Look-ups in named tables: a row name and a column name give one cell, copied from the table.

Fafe =
         Kovuv  Vigul  Giz  Tepati
Povebaf    0.6    0.2  0.2     0.7
Nika       0.4    0.5  0.4     0.6
Lobab      0.4    0.2  0.2     0.7
Defe       0.5    0.9  0.9     0.3
Fem        0.7    0.5  0.3     0.5

Defe, Kovuv: 0.5
Povebaf, Giz: 0.2
Lobab, Tepati: 0.7
Fem, Vigul: 0.5
Lobab, Vigul: 0.2
Nika, Giz: 0.4
Povebaf, Tepati: 0.7
Which row has the largest Giz? Defe

Ditu.tsv
	Zuz	Fer	Pero	Tek	Peresov	Sidule	Nit	Pov
Fave	130	162	700	271	140	682	571	111
Vonin	215	102	595	740	174	736	211	191
Difu	747	269	143	764	734	263	169	803
Befe	128	102	722	699	101	718	329	173
Gomuz	843	709	270	169	242	146	738	76
Nuv	179	143	459	707	608	711	129	754
Fekopov	723	430	118	732	757	231	129	797
Nur	156	126	599	689	128	710	193	588
Guzokur	757	647	266	395	706	199	372	703
Pofikup	780	736	197	287	704	132	492	481
Pef	728	420	280	728	778	202	111	759
Nonezu	749	787	294	136	334	110	796	155

What is the Pero of Nonezu in Ditu? 294
What is the Peresov of Gomuz in Ditu? 242
What is the Pov of Vonin in Ditu? 191
What is the Fer of Fave in Ditu? 162
What is the Pov of Fave in Ditu? 111
What is the Zuz of Fekopov in Ditu? 723
What is the Nit of Pofikup in Ditu? 492
What is the Pov of Guzokur in Ditu? 703
Which row has the largest Sidule? Vonin

Gunu:
	Ruz	Fibutul
Vos	202	212
Vuropov	20	149
Sus	24	143
Zasiso	131	219

Vos, Fibutul -> 212
Vuropov, Ruz -> 20
Sus, Ruz -> 24
Vos, Ruz -> 202
Zasiso, Ruz -> 131
Vuropov, Fibutul -> 149
Sus, Fibutul -> 143
Zasiso, Fibutul -> 219

Tepeket =
         Mov  Lor  Zofi  Riz  Lika  Baveg  Voloto  Miv  Salevub  Bozita
Tuv      121  140   127  116   133    131     120  112      121     114
Per      110  179   143   96   156    149     104   65      101      86
Fet       65  100   181   73   190     70      66  103       61      85
Tosikik  196  163    57  182    49    191     193  151      201     168

Tosikik, Miv: 151
Tuv, Riz: 116
Per, Zofi: 143
Tosikik, Bozita: 168
Per, Miv: 65
Per, Riz: 96
Tuv, Salevub: 121
Tosikik, Baveg: 191
Which row has the largest Voloto? Tosikik

Gutinap.tsv
	Megu	Kur	Lep
Nolok	21	-76	-25
Mavori	-11	49	-55
Fuzif	24	40	-57
Zokopo	-68	42	-44
Dulolos	-7	-92	-16
Lumis	-45	-47	-23
Rekite	-77	-39	-20

Zokopo, Lep -> -44
Mavori, Lep -> -55
Fuzif, Lep -> -57
Lumis, Kur -> -47
Rekite, Lep -> -20
Dulolos, Megu -> -7
Nolok, Megu -> 21
Zokopo, Megu -> -68
Nolok, Kur -> -76
Lumis, Lep -> -23
Rekite, Megu -> -77
Nolok, Lep -> -25
Lumis, Megu -> -45
Mavori, Kur -> 49
Fuzif, Kur -> 40
Which row has the largest Megu? Fuzif

Legiset =
|  | Lok | Rezule | Zafo |
|---|---|---|---|
| Kod | 98 | 96 | 240 |
| Molem | 238 | 85 | 235 |
| Bupaf | 236 | 59 | 80 |
| Zuk | 119 | 223 | 98 |
| Kinab | 89 | 216 | 238 |
| Nik | 96 | 87 | 219 |
| Napepi | 73 | 227 | 121 |
| Gar | 219 | 100 | 82 |
| Finat | 96 | 113 | 208 |

What is the Lok of Gar in Legiset?
219
What is the Rezule of Bupaf in Legiset?
59
What is the Zafo of Bupaf in Legiset?
80
What is the Lok of Molem in Legiset?
238
What is the Zafo of Kod in Legiset?
240
What is the Zafo of Nik in Legiset?
219
What is the Rezule of Kod in Legiset?
96
What is the Rezule of Napepi in Legiset?
227
What is the Zafo of Molem in Legiset?
235
What is the Rezule of Finat in Legiset?
113
What is the Rezule of Gar in Legiset?
100
What is the Rezule of Molem in Legiset?
85
What is the Zafo of Finat in Legiset?
208
What is the Lok of Napepi in Legiset?
73
What is the Lok of Kinab in Legiset?
89
What is the Lok of Nik in Legiset?
96
What is the Rezule of Nik in Legiset?
87
What is the Zafo of Zuk in Legiset?
98

